Below is a small trained network, with its code and all its weights. Each question gives an input and a class and asks what happens when units are switched off, that is, made to give their printed mean instead of their output.

import numpy as np


def w(rows, s, z=0):
    codes = np.array(rows[::2]) - 128.0
    scale = np.full(codes.shape[1], s)
    scale[-1] = z or s
    return codes * scale


def norm(h):
    return h / np.sqrt((h * h).mean(-1, keepdims=True) + 1e-5)


def f(y):
    return y / 2 * (1 + np.tanh(0.7978845608 * (y + 0.044715 * y**3)))


def log_softmax(a):
    a = a - a.max(-1, keepdims=True)
    return a - np.log(np.exp(a).sum(-1, keepdims=True))


def net(x, mask):
    res = np.array(x, float).reshape(1, 5) / 4 @ E
    u = 0
    for l in range(4):
        y = f(norm(res) @ A[l][:, :-1].T + A[l][:, -1])
        res = res + np.where(mask[u : u + 3], y, B[l][:, -1]) @ B[l][:, :-1]
        u += 3
    return log_softmax(norm(res)[-1] @ U[:, :-1].T + U[:, -1])


A, B = {}, {}
E = w([
[134,99,218,161,217,229,23,51,166,58],'x0',
[119,159,99,45,103,186,164,47,81,77],'x1',
[135,128,144,160,125,107,165,112,122,99],'x2',
[234,101,174,42,70,2,2,56,180,89],'x3',
[93,107,140,117,120,120,125,139,124,107],'x4',
],0.0079)
A[0] = w([
[2,195,187,147,172,182,199,222,143,161,81],'L0N0',
[99,141,47,96,132,141,81,112,91,87,1],'L0N1',
[156,15,80,248,186,38,76,220,195,168,117],'L0N2',
],0.0055,0.0077)
B[0] = w([
[116,129,111,143,122,131,175,98,140,184,229],'L0N0',
[79,100,95,98,2,79,127,90,68,168,105],'L0N1',
[179,55,187,143,78,149,145,121,50,168,254],'L0N2',
],0.015,0.0052)
A[1] = w([
[156,128,129,112,85,6,64,79,163,158,96],'L1N0',
[121,154,75,46,119,142,166,30,64,91,98],'L1N1',
[149,117,90,94,104,50,166,166,76,163,3],'L1N2',
],0.011,0.0044)
B[1] = w([
[100,130,39,140,112,125,221,44,104,191,253],'L1N0',
[144,72,247,80,109,135,152,183,57,166,247],'L1N1',
[231,166,157,111,183,139,65,190,173,23,207],'L1N2',
],0.012,0.0069)
A[2] = w([
[166,128,158,76,63,39,62,97,135,114,3],'L2N0',
[140,178,80,81,141,105,178,222,193,69,30],'L2N1',
[81,84,162,196,254,216,105,53,180,115,18],'L2N2',
],0.007,0.0045)
B[2] = w([
[49,241,27,212,145,49,158,189,42,243,144],'L2N0',
[135,171,43,189,164,143,65,157,226,2,144],'L2N1',
[184,114,116,58,113,61,158,99,224,62,255],'L2N2',
],0.0088,0.0042)
A[3] = w([
[84,163,2,165,198,133,214,42,102,141,244],'L3N0',
[148,235,44,64,74,59,157,188,117,96,51],'L3N1',
[160,84,95,114,113,138,121,45,199,55,1],'L3N2',
],0.0099,0.0023)
B[3] = w([
[43,196,58,26,30,40,47,139,160,190,254],'L3N0',
[121,153,93,251,229,230,67,147,160,98,172],'L3N1',
[129,221,73,232,113,170,43,178,164,22,192],'L3N2',
],0.012,0.0084)
U = w([
[196,23,218,150,107,161,204,96,14,211,253],'0',
[46,194,44,82,78,64,107,81,182,186,75],'1',
[165,218,100,233,226,195,50,188,167,1,25],'2',
],0.012,0.0021)

Each question gives the input, the list of numbers given to net, and the class t.
The units are the neurons (one row each of A and B). Each row of codes is followed by its name. A weight is (code - 128) times the scale printed after its matrix; where a second scale follows, it is the last column's (A, B and U).
mask holds one flag per neuron, layer by layer. A switched-off neuron (its flag False) gives its mean, the last column of its row in B, instead of its output. The means were averaged over made-up inputs and are rounded, as every weight is.
A unit's drop is (log p(t) with every unit on - log p(t) with that unit switched off) / (log p(t) with every unit on - log p(t) with every unit switched off).
unit that matters most: the unit with the biggest drop
top k neurons: the k neurons with the biggest drops, biggest first
top k neurons in layer l: the k neurons of layer l with the biggest drops, biggest first
drop when u is switched off: that unit's drop, to one decimal
input [5,6,-1,6,3], class 0: unit that matters most -> L1N1
input [-7,-7,-5,-3,-1], class 0: top 2 neurons -> L0N2; L3N2
input [-8,-6,6,1,8], class 2: top 2 neurons -> L1N2; L1N1
input [7,-5,0,-7,8], class 1: top 4 neurons -> L0N0; L1N1; L1N2; L3N1
input [5,2,-3,4,-6], class 2: top 2 neurons -> L3N2; L0N0
input [-8,-3,-8,7,-3], class 2: top 2 neurons -> L1N2; L3N1
input [-8,-1,7,-5,5], class 2: top 2 neurons -> L1N2; L1N0
input [-5,-4,5,-2,-3], class 2: top 3 neurons -> L1N2; L1N1; L1N0
input [-4,7,2,-7,-3], class 0: top 3 neurons -> L1N1; L1N0; L3N2
input [4,-4,-3,-5,-8], class 1: top 3 neurons -> L1N1; L0N0; L1N2
input [-1,-6,6,-8,3], class 1: top 2 neurons -> L1N1; L3N0
input [-4,-3,-3,3,0], class 2: top 3 neurons -> L1N2; L1N1; L3N1
input [5,-1,-4,-5,2], class 1: top 4 neurons -> L0N0; L1N2; L3N0; L3N1
input [-7,3,-7,-5,-3], class 2: top neuron in layer 3 -> L3N1
input [-4,-3,4,1,-5], class 2: top 3 neurons -> L1N2; L1N1; L0N0
input [3,-4,-2,-6,7], class 1: top 3 neurons -> L0N0; L1N1; L3N0
input [3,-7,1,7,-5], class 0: top 2 neurons in layer 0 -> L0N2; L0N0
input [-8,-6,-5,-2,-6], class 2: drop when L1N2 is switched off -> 1.3
input [6,2,0,-8,-7], class 1: drop when L3N0 is switched off -> 0.4
input [-1,8,-1,5,6], class 0: drop when L3N2 is switched off -> 0.0
input [5,1,-1,3,-2], class 2: unit that matters most -> L3N2
input [-1,7,-4,-3,1], class 0: drop when L1N1 is switched off -> 1.3
